Here is a tiny trained network, its code and every weight. The questions are about switching its units off for an input and a class, where a switched-off unit gives its printed mean instead of its output.

import numpy as np


def w(rows, s, z=0):
    codes = np.array(rows[::2]) - 128.0
    scale = np.full(codes.shape[1], s)
    scale[-1] = z or s
    return codes * scale


def norm(h):
    return h / np.sqrt((h * h).mean(-1, keepdims=True) + 1e-5)


def f(y):
    return np.maximum(y, 0)


def log_softmax(a):
    a = a - a.max(-1, keepdims=True)
    return a - np.log(np.exp(a).sum(-1, keepdims=True))


def net(x, mask):
    res = np.array(x, float).reshape(1, 7) / 4 @ E
    u = 0
    for l in range(3):
        y = f(norm(res) @ A[l][:, :-1].T + A[l][:, -1])
        res = res + np.where(mask[u : u + 7], y, B[l][:, -1]) @ B[l][:, :-1]
        u += 7
    return log_softmax(norm(res)[-1] @ U[:, :-1].T + U[:, -1])


A, B = {}, {}
E = w([
[120,148,120,149,251,169,163,50],'x0',
[105,14,226,87,44,133,112,88],'x1',
[109,94,126,103,221,43,122,118],'x2',
[209,190,163,237,68,210,138,172],'x3',
[151,13,119,181,101,107,3,211],'x4',
[138,212,56,166,31,236,22,39],'x5',
[221,105,91,90,98,113,77,147],'x6',
],0.0045)
A[0] = w([
[124,183,151,134,142,117,201,91,168],'0.n1',
[115,128,104,140,165,88,82,255,5],'0.n2',
[175,176,74,125,122,187,137,97,21],'0.n3',
[172,125,137,30,99,58,150,170,26],'0.n4',
[127,119,156,59,34,183,119,88,139],'0.n5',
[83,85,118,95,119,86,138,130,28],'0.n6',
[196,71,130,152,155,47,125,176,115],'0.n7',
],0.0084,0.0021)
B[0] = w([
[125,118,204,91,160,219,130,168,218],'0.n1',
[170,145,147,172,230,52,113,192,218],'0.n2',
[72,250,2,152,123,170,98,168,203],'0.n3',
[83,171,147,128,2,65,121,43,208],'0.n4',
[100,110,127,129,178,130,107,228,249],'0.n5',
[124,188,93,77,116,178,77,108,195],'0.n6',
[107,167,108,198,148,65,127,143,253],'0.n7',
],0.0066,0.0048)
A[1] = w([
[80,99,84,93,145,123,116,25,81],'1.n1',
[186,1,171,205,52,212,77,205,50],'1.n2',
[227,207,104,115,127,189,43,109,114],'1.n3',
[78,66,192,138,124,58,139,113,255],'1.n4',
[164,165,133,65,184,87,115,126,143],'1.n5',
[138,179,185,139,143,152,230,75,118],'1.n6',
[91,70,74,34,246,114,170,130,177],'1.n7',
],0.0077,0.0021)
B[1] = w([
[207,117,31,118,175,135,50,114,180],'1.n1',
[42,3,119,144,130,131,119,127,234],'1.n2',
[125,208,21,172,90,155,203,172,228],'1.n3',
[215,143,75,162,72,170,146,114,253],'1.n4',
[49,108,43,223,121,102,85,131,191],'1.n5',
[161,13,150,64,113,172,234,172,184],'1.n6',
[189,116,179,108,99,164,80,86,235],'1.n7',
],0.0065,0.0055)
A[2] = w([
[102,175,133,179,62,214,143,134,106],'2.n1',
[48,169,129,54,125,124,100,148,103],'2.n2',
[118,110,77,104,158,101,113,165,158],'2.n3',
[150,111,13,152,59,88,88,147,102],'2.n4',
[156,115,147,117,28,23,170,64,21],'2.n5',
[76,111,229,107,154,146,254,101,116],'2.n6',
[136,123,192,92,89,54,121,113,1],'2.n7',
],0.0085,0.0023)
B[2] = w([
[112,91,71,115,190,108,191,111,203],'2.n1',
[162,218,201,242,26,166,80,112,154],'2.n2',
[133,125,232,152,104,146,119,66,177],'2.n3',
[127,111,168,72,155,145,190,108,254],'2.n4',
[1,171,162,82,57,48,115,187,165],'2.n5',
[232,167,200,59,164,86,192,106,172],'2.n6',
[132,158,37,31,102,33,139,64,143],'2.n7',
],0.0077,0.0086)
U = w([
[175,98,93,93,185,134,34,44,91],'0',
[205,130,214,60,171,154,210,135,127],'1',
[48,3,137,179,89,154,106,183,147],'2',
[112,184,163,119,67,169,53,115,2],'3',
[73,131,168,59,52,21,111,140,144],'4',
[106,199,14,167,147,198,176,171,213],'5',
[153,139,151,230,200,37,89,192,134],'6',
],0.016,0.0026)

Each question gives the input, the list of numbers given to net, and the class t.
The units are the neurons (one row each of A and B). Each row of codes is followed by its name. A weight is (code - 128) times the scale printed after its matrix; where a second scale follows, it is the last column's (A, B and U).
mask holds one flag per neuron, layer by layer. A switched-off neuron (its flag False) gives its mean, the last column of its row in B, instead of its output. The means were averaged over made-up inputs and are rounded, as every weight is.
A unit's drop is (log p(t) with every unit on - log p(t) with that unit switched off) / (log p(t) with every unit on - log p(t) with every unit switched off).
The circuit of an input: a set's keep is (log p(t) with only the set's units on - log p(t) with every unit switched off) / (log p(t) with every unit on - log p(t) with every unit switched off). Starting from the 12 units with the biggest drops (on a tie, the unit counted first), units are removed one at a time, each time the one whose removal leaves the highest keep (on an exact tie, the one counted first), for as long as the keep stays at least 0.8.
units of the circuit, in order: the units of the circuit, biggest drop first
k most important neurons: the k neurons with the biggest drops, biggest first
k most important neurons of layer l: the k neurons of layer l with the biggest drops, biggest first
drop when u is switched off: that unit's drop, to one decimal
input [-1,1,-6,8,8,7,-7], class 2: units of the circuit, in order	[1.n2]
input [0,-2,-7,3,3,-2,-8], class 1: 3 most important neurons	[2.n6 0.n5 1.n5]
input [5,6,0,-6,4,-2,6], class 0: 2 most important neurons	[1.n1 0.n6]
input [2,-3,-2,-6,-6,-6,7], class 4: 2 most important neurons	[0.n4 2.n5]
input [-8,-3,6,-7,-8,1,-8], class 3: 2 most important neurons	[2.n2 0.n6]
input [7,-4,-2,-6,-6,2,-3], class 1: 3 most important neurons	[1.n6 0.n1 2.n6]
input [-1,8,-3,-8,-1,0,-5], class 3: units of the circuit, in order	[0.n6 2.n2]
input [5,-1,-7,-8,8,7,8], class 5: 2 most important neurons	[1.n3 0.n3]
input [3,5,-2,3,0,6,6], class 5: 2 most important neurons	[0.n3 1.n3]
input [-2,2,-5,-3,-8,-1,7], class 4: 3 most important neurons	[0.n4 0.n6 1.n1]
input [-8,2,-6,-3,-2,2,2], class 2: 2 most important neurons	[0.n5 1.n2]
input [1,-8,-8,1,0,-5,-3], class 1: units of the circuit, in order	[0.n1 1.n6 1.n3]
input [5,-8,2,1,-8,-4,6], class 1: 2 most important neurons	[1.n6 0.n1]
input [-4,4,7,5,1,-6,8], class 4: units of the circuit, in order	[0.n4]
input [1,8,7,6,-2,7,4], class 2: 3 most important neurons	[1.n2 0.n5 0.n6]
input [-5,-7,7,-7,-7,6,-8], class 3: 3 most important neurons	[2.n2 1.n4 1.n3]
input [4,7,1,5,-3,1,6], class 2: 2 most important neurons of layer 0	[0.n5 0.n6]
input [2,8,1,-6,7,0,-1], class 0: 2 most important neurons	[0.n6 1.n1]
input [-6,7,-8,-1,-6,4,-3], class 2: units of the circuit, in order	[0.n5 1.n2]
input [8,4,0,-1,3,5,5], class 5: units of the circuit, in order	[1.n3]
input [6,-6,2,-6,4,-3,-7], class 0: 2 most important neurons of layer 1	[1.n7 1.n3]
input [-4,-4,-6,-6,2,-1,2], class 4: drop when 0.n4 is switched off	3.0
input [-5,-2,-8,-2,5,3,-3], class 2: drop when 1.n2 is switched off	0.2
input [-6,-2,5,3,-5,-3,5], class 4: drop when 0.n4 is switched off	1.5
input [5,7,-5,-8,6,0,-3], class 0: 2 most important neurons of layer 0	[0.n6 0.n1]
